[ 16   6  22   6 -17  14  29 -29   3   3 -11 -26   6  55   3 -26  -9  38
 -18  12 -18 -35  18  14  12 -24   9  16 -27  12 -13   1   7 -55  -1]
J274
[ 27   3  17  -1 -14  13  28 -17  12  36 -23  20 -22  50 -17 -34 -29  43
 -19   0   5 -30 -38  25  57 -54  30 -38  -8   9 -13  19 -45 -33  14]
J441
[ -8  -6   4 -50  38  -6  30  44  -8  -3 -23   1  -7   8  32 -13 -39 -19
 -28  22  16 -20  35   4  -5 -38 -15 -31 -18 -17  31  25 -82 -36 -18]
J487
[ 28  24  27   4  -9  16  24 -37 -38 -16 -44 -19  27  66  12 -45 -19  39
  -8  27 -16 -42  44  10   9   1 -21  32 -21 -15  15  22 -23 -43   1]
J629
[  4  13  14 -56  59  14  22  39  -2  -7 -23  13 -34  20  54   2 -46 -25
 -25  21  -7 -47  36  18 -12 -75 -31 -14  -9 -42  50  38 -89 -68 -26]
J423
[ 12  -3  10  -2  11  19   3  41   2 -20  42 -59  18  -5 -40   3 -16  16
  21 -37  19  25  -8  45 -22 -17  20  -7  24  35  33 -57  84  35   9]
J972
[ 28 -11   3  17   3  11   5  33  -6 -42  55 -82  23 -23 -65  27   5  20
  24 -35  10  11  39  43 -36 -32  23  17  23  22  29 -67 114  -2  -1]
J159
[ 13  23 -36   1 -55 -58  13  -6  16   5  31 -16 -13 -63 -52 -13 -42   7
 -41 -51  49  -6 -20   6 -15   9   5  -4 -43  15 -19  13  32   1 -10]
J722
[ 27  13 -49  -9 -44 -48   1 -30   2  -3  11  -9   8 -57 -57 -39 -43  33
 -52 -44  52  16 -24 -28 -21  29  12  44 -21   5 -14  16 -27  39 -22]
J434
[ -1   2 -46   6 -34 -42   9   2   3  -7  15  -4  -6 -44 -44 -36 -34  30
 -21 -97  46  27 -29 -16 -21  31  15 -11  -8  23 -18   8   4  33 -11]
J441
[-11 -41 -30 -43  32  32 -16  27  -9  -1  11  30  -1 -37  13  30 -40 -40
 -75   6   1  33  25 -53   7   8  33  12  18 -12  41  47 -12 -27 -50]
J159
[ 33  41  29  -1  -9  24  47  -9  -3 -17 -29 -29   4  95  -1 -26   5  36
  15  19 -10 -36  14  27  30 -49 -14 -22  -8   1 -28   0  10 -52   1]
J952
[ -2  20   3 -51  50  -8   4  42   2   4 -20  11 -22   1  30  25 -32 -16
 -19  40  -4 -27   9   8  -7 -22  -8   0   0 -20  39  31 -47 -43 -13]
J972
[ 10   1  15 -41  47  -7   8  35 -16  -5 -22   9 -13  -1  43  -9 -27   0
 -28  -9  11 -21  14   4  11 -25   4 -59  -1 -24  25  47 -99 -23 -10]
J629
[ 42  44 -50   1 -42  18  28 -10 -31   2  20 -31  -9 -11  25 -44 -32 -37
 -17 -46 -12 -15  23  25  23  31  20 -73 -23  -6  51  11  18   3 -39]
J722
[  9  -9 -45  -4 -26 -32 -13  -7   5   3  21  -1   7 -87 -58 -35 -57  41
 -47 -66  44  27 -30 -27 -22  41  21  30 -12  27 -26  16  -7  17 -16]
J274
[  0   1 -83  11 -29 -45 -11 -23   0 -15   6  -3  15 -63 -43 -64 -53  43
 -43 -86  57  19  -5 -22 -36  37   3  -2 -21  21 -23  18 -56  43 -30]
J423
[-39  -6 -17 -45  34  -6  36  25 -18  -1 -15  -7 -11  25  52  -5 -28 -24
 -58  51 -15 -29  -6   8 -21 -13   8  12  -7  -8  63  44 -65 -51 -22]
J434
[-19  12  -3 -61  48   3  22  62   8   1  -5  11 -21  16  57  41 -33 -44
 -27  15  -9 -32  20  14 -13 -24  -8  -7   8 -21  45  47 -26 -55 -14]
J972
[ 44  67 -35 -18  -8  36  40  20 -33 -31  -3 -74   7  33   0 -23 -40 -20
  -3 -11  26 -11  27  43 -25  -7  -7 -57 -27 -29  67   5  26 -11 -13]
J714
[-11   8 -59 -10 -32 -54  -9  14   1   3   8   8  -3 -62 -54  -9 -46  21
 -37 -65  45  24 -43 -10 -15  22  23  -4 -32  17 -25  45 -59  32  -5]
J906
[ 29  16  36  -5  -8  39  26 -45 -14 -10 -16 -21  21  46  -4 -39  -7  31
 -13  21 -36 -34  46   7  22 -24 -12  22  -7 -13   3 -17  17 -30   2]
J159
[ 31  63 -54   2 -41  19  42   2 -42  -5   4 -38 -12  25 -15 -26 -40  -2
  23 -24  12 -23   0  70 -22   0   4 -63 -25 -27  54 -15  28   1 -14]
J441
[ 22   5   6   8   8  35   8  46   5 -13  58 -82   0   2 -39  40 -11   7
   3 -46  10  18 -22  46   5 -41  27  -4 -12  31  34 -50  74  19   3]
J714
[ 25   1  33   1  -4  -2  15  47  10 -24  68 -65   4   0 -51  31 -22   3
   1 -30  20   4  -6  50 -17 -56  21   3 -11  24  22 -37  77 -11   9]
J722
[ -3  -4   2   4   1  17  -4  37 -16 -21  50 -77  33 -28 -67  14 -17   2
   5 -23  -2  22 -14  44 -30 -30   9   8  -7  19  40 -64  48  49   2]
J159
[ 16  -4  -3  13   3  44  14  39  -3 -20  50 -86  -1  -2 -51  18 -12  11
   4 -33  18  25  -7  44 -13 -42  19  -3  -7  36  40 -59  96  18   6]
J714
[-19  27   1 -39  57 -14  34  61  -1   0   0 -19 -18  -2  25  17 -20 -16
 -31  23   6 -21  11   5 -27 -35 -16 -51   6 -21  39  16   3 -46 -34]
J952
[ 40  29  26  -1  -1  12  23 -52 -14 -11  -9 -47  48  59  24 -37   5  36
 -11  15 -30 -51  46   7   9 -12 -13  21 -30  -6 -11   6 -30  -6   9]
J629
[ 12 -23 -11   7  18   9   1  56   5 -32  40 -76  33  -9 -48  19 -36   7
  -4 -70  45  13 -18  62 -22 -46  42 -23 -37  24  24   0   6  22 -15]
J487
[-22   3 -12 -32  54  -9  16  46 -19 -15 -11   8  17  30  56  25 -24 -28
 -18  12   2 -24  26 -26 -29  -2 -16 -13  -5 -18  16  60 -47 -24 -16]
J823
[-33 -31 -10  16  -6 -49  -8  24  15   0  23 -15  25 -81 -55 -52 -26  43
  -5 -80  31  52 -33 -51 -10  14   0 -64 -23   0 -43  -2 -42  91  -1]
J487
[ 30  61 -30 -13 -38  41  49 -22 -43 -22  16 -54  10  55  16 -63 -28   2
  14 -32  -5  -4  72  37 -33  22   2 -38   6 -30  75 -24  24   7   0]
J906
[-25   3 -12 -55  52   5  14  35 -27 -12 -24  12  -4  -1  45  25 -35 -32
 -36  18  -7 -36  34   3 -20 -12 -14  -5  -5 -26  42  45 -59 -36 -16]
J159
[ 51  54 -48 -12 -20  43  45   3 -44 -34  10 -56   3  14   4 -42 -43   2
  -1 -44  30 -22  27  67 -21   5   7 -87  -8 -33  64   1  21 -17 -13]
J629
[ 35  68 -42 -13 -14  18  53  11 -40  -4  14 -39 -18  49   5 -18 -41   4
  14   1  18 -43  25  66 -27 -18   7 -62  -3 -36  72   0  13 -31 -10]
J441
[ -11   -1  -54   13  -52  -39    1  -22    4    2   29   -7   29  -67
  -36  -48  -33   16  -31 -106   53   39  -22  -57  -25   75   -1    7
  -11   31  -33    3   50   75  -12]
J823
[-11  12 -69  -1 -29 -36  -3  12 -14   3   8   6  -1 -54 -46 -16 -56  23
 -33 -71  42  29 -46  -8 -29  31  13  -1 -17   8 -13  23 -13  30 -38]
J441
[  1  13   9  -3  -8  33  13  34  -3  -7  32 -58  27  27 -38   3 -44 -12
  15 -36  11   2 -24  33   5 -41  14  -8 -12  -1  29  -5  45  23   4]
J952
[-20   2 -22 -29  52   7  22  36  -4  -9  -6   3  -4   7  40   7 -34 -14
 -23   3  -8 -25  18  -1 -36 -21 -25 -25  -7 -21  41  30 -49 -19 -13]
J423
[ -9  -1  -4 -29  69   6   5  46  -5   1 -26  -1 -16   1  33  24 -21  -1
 -40  16 -15 -13  15  -6  -6 -23  -1 -16 -14  -9  26  34 -69 -29 -13]
J714
[  8  17 -47   4 -44 -27  -6 -19  -9   4  13 -10 -10 -70 -60 -57 -42  54
 -33 -48  38  28 -44   1   1  25  12 -31 -16   2  -8 -19 -52  33  -8]
J629
[ 15  18  17  14 -27  20   6 -44 -11  -2 -29 -30  28  52   0 -51 -19  28
  -3  16 -37 -25  13   4  20  -8   0  42 -32  -2  -7  -1 -27 -47 -19]
J274
[  23  -17   12   21    4   50   12   26  -19  -53   40  -66   30  -30
 -109    5  -17   27   12   -8   -6   20    2   49  -28  -36   -8   27
   -9   26   24 -100  113   11   15]
J159
[ 23  26  48  10  18  12  23 -19 -14 -16 -12 -20  14  58  19 -34   7  61
  12   0 -20 -44  23  30  24 -24 -13 -22  11 -16  -9 -15 -30 -44  13]
J629
[ -7   4  14 -60  66  -5  27  41  -6  -3 -21  24 -24  11  76  28 -37 -27
 -32   6  10 -53  45  -3   6 -25 -14 -20 -24 -41  31  71 -76 -63 -24]
J487
[ -2   3 -51  -4 -30 -41   0  -3   2  -6  14  -1   2 -70 -67 -30 -47  21
 -37 -46  63  24 -38 -38   0  43  12  15 -18  33 -23  25  25  26  -5]
J952
[-36  13 -29 -33  52 -20  28  61 -12 -15   7 -34 -13   6  54  36 -30  11
 -22  19  -1 -24  -6  29 -26   5  42 -53  14  -3  53  29  39 -78 -36]
J972
[ 21  28  45   8  -6 -15  20 -30  -1  -5  -9 -13  37  53 -15 -31   0  51
  -8  41 -39 -29  -6  20  14 -30 -10  26 -10 -28 -24 -36 -45 -23   3]
J434
[-11  -2 -43  -3 -63 -43  -1 -17  10   0  24  -9   3 -51 -37 -42 -38  29
 -26 -86  38  36  -8 -30 -24  61  13  36  -4  28 -23 -18   0  23  -4]
J274
[ 28  51 -71   8 -41  13  46 -13 -51 -17  16 -48  26  24  -3 -40 -41 -10
  -2 -11  17 -44   9  53 -14  24  10 -41 -21 -22  54  18  17  13 -15]
J434
[ 37   6 -63 -23 -20 -12  11   1  12 -18  36   8 -49 -67 -29   4 -36  43
 -24 -99  72   8   2  17 -10  30  38 -14  10  32 -20  13  59   7  -3]
J972
[ 30  64 -68   5 -37   7  46  -1 -21  13  11 -71  -5  40   0 -36 -52  11
  -4 -35  -2 -43  -4  70 -23 -18  41 -69 -31 -30  74  30 -27 -16 -21]
J441
[ 31   7  43  10  -9  40   7 -42   3  -3 -31   9   2  79  10 -38  15  22
  28  13 -13 -18  11 -13  52 -33 -12  22   4   8 -33   0 -23 -29  16]
J823
[-25   7  -9 -31  37  -2  22  41  -6  13 -10   2 -12   5  39  14 -39 -17
 -28   8  -1 -38  -3  14 -15  -9  -3 -23 -10 -10  37  40 -42 -51 -11]
J274
[ -3   3 -43  -9  42  10  24  22 -24  -1  -6 -14  15  21  36  11 -24  -2
 -23 -15 -17 -26   9  -1 -10  -2  17 -41 -12   4  20  32 -14  -7 -39]
J441
[ 34  41 -26  -8 -23  30  49   0 -33 -14  26 -61   4  16 -13 -51 -40   7
   4   4  23 -16  47  42 -25  -5  -5 -41 -19 -31  71  -8  28  -9 -11]
J487
[ 59  68 -46   5 -29  57  59 -19 -27 -19  35 -53 -13  27   3 -50 -27   3
   3 -50  20 -31  30  55 -15   8   0 -74  -8 -22  61 -12  67 -10  -9]
J823
[ 14   3  12  -4  12  24  19  32  -5 -13  46 -76  21  10 -47 -25 -25  35
  11 -34  23  19   8  31 -24 -51  19 -13  31  28  22 -50  57  29  -5]
J952
[ 21 -10  12   0  10  22  14  38   5 -29  61 -61   2 -19 -53   2 -41  24
  15 -67  33  13  -8  30 -24 -48   0  18   8  29  38 -54  70  25   6]
J423
[ 29  36 -65  -1 -21   8  32 -12 -50 -46   9 -50  31  42  40 -36  -9 -39
  27 -13  30 -34 104  12  -7  31  -7 -56 -38 -20  38  16 -17   6 -25]
J487
[ 14   3  -4  12 -19   6  16  37 -13 -13  43 -74  21   5 -63  -8 -23  13
  35 -37  22  25 -16  31 -26 -35  16   3  15  31  28 -59  76  31  -1]
J441
[  7   7 -63   4  -8 -19  12  -7   0  -9  13 -14  22 -37 -37 -17 -43  33
 -45 -65  33   2 -38 -60   6  50  19   8 -29  29 -33  82   9  32 -13]
J952
[ 25  10  57  -7  12  51  25 -26   3   3 -21  -3 -20  78   5  21  15  57
 -12  78 -39  -4  30  -6  22 -42 -11  52  -2 -10 -16 -29  57 -74   7]
J714
[  0   8  25  11 -35 -14  23 -18  -8  19  -7 -21  26  34 -10 -46 -10   4
 -28  21 -31 -29 -17  23  23 -30  -2  24 -28  -5   6  10 -36  -3 -12]
J434
[ 22  63 -59 -10 -28   0  55   2 -49 -18   9 -34   5  22   5 -19 -42   9
 -15 -17  24 -39  13  87 -41  17   2 -49 -14 -33  52 -19  22  -6 -27]
J434
[ 19  11   5  -3  -1  11   0  42  -8 -20  47 -60  28 -13 -57  17 -24  16
  22 -31  38  16 -36  36  -4 -31  -1  -4  17  19  13 -57  32  25   9]
J629
[ 25  69 -38 -24  21  32  51  16 -51 -15  25 -46  -7  11  11 -26 -64  13
 -19 -23  22 -53   2  74  -9  -8  11 -87 -26 -25  61  19  27 -12 -25]
J952
[ 20  23  18   4 -29  -4  19 -23   4 -10 -19 -12  24  65 -20 -16  14  31
  19  35 -29 -18  17   5  21 -37  -2  15 -19   0 -50  -2 -32 -35  22]
J906
[ 13 -13  18  11  10   7   6  49  -2 -18  68 -75  20 -30 -48   2 -23  29
  14 -60  12  21  -2  39 -13 -33  21   3  -4  18  28 -46  38  27 -12]
J487
[ -5   2   6 -53  54  16  22  36 -19   6  -4  -5 -15   7  54  10 -33  -2
 -52  21  -8 -19  29  15 -29 -27   2 -27   6 -31  60  35 -56 -37 -21]
J629
[ -7   9  -1 -60  44   5  24  36 -13 -10  -5   6 -11   2  39  28 -30 -25
 -36  -1   2 -30  40  -9 -16 -10 -19   3  10 -18  40  27 -37 -24  -7]
J159
[-18  19   6 -55  70 -14  21  52  -7  -1 -26  16 -16  22  45  28 -38 -28
 -45  26   6 -42  14   9 -11 -29 -11 -19 -19 -23  39  63 -76 -47 -16]
J952
[-26  21 -18 -36  41 -40  10  57  17   5 -31  -7  12  36  35  13 -22  -6
 -17  29   3 -15 -10   2 -28 -19  11 -70  -2 -30  14  67 -98 -22  -4]
J972
[ 31 -23  41  -2  20  24  -8 -40   1 -15 -29  51 -15   6 -14 -25 -17  55
 -30  -6 -31 -16  31   3   7 -31 -29  90 -31   4 -36   5 -53 -25   4]
J423
[ 37  59 -29  -3 -24  42  50  -2 -31 -19  10 -72  -6  45   8 -22 -26   4
  -6 -18  11 -12  42  51 -26   5   5 -52 -26 -26  69 -11  68 -10  -8]
J714
[ -7  -4 -22 -33  25  17  18  33 -13  -4 -12  -1 -18   7  35   5 -21 -35
  -3  -6  17 -10   4 -29  -3  -9 -13  -4   5  11  24  48 -14 -14 -10]
J823
[ 13 -13  -5  -3  10  -9  21  47 -15 -21  54 -49  14  -9 -49  36 -20   4
 -17  -8  44  -9 -17  52 -27 -42  22   8 -10  26  26 -19  58  22  -4]
J434
[ 20  -6  16   3   1   8  19  29 -16 -18  67 -66   2 -22 -52  20 -18  22
  -9 -28  12   9 -12  52 -33 -31  20  33  -3  18  51 -63  91  33 -11]
J434
[ 22   5 -36   1  -4 -27 -17  14  10 -12  12 -12 -10 -64 -47 -19 -38  39
 -44 -98  48  40 -28 -27   4  21  25 -21 -25  14 -25  23 -43  44 -13]
J714
[-57 -21  12 -35  31  19  26  43   0  26  38  23 -23   2  40  18 -23 -14
 -25  19  -4   4  34 -13 -23  12 -11  15  61   2  61  -6  82 -23   4]
J972
[ 18  -4   4  -4   1  15   8  38 -23 -20  37 -62   2 -34 -51  -2 -42  25
  14 -39  28  -1 -18  54  -4 -40  14  -6   3  23  37 -50  39   6   4]
J629
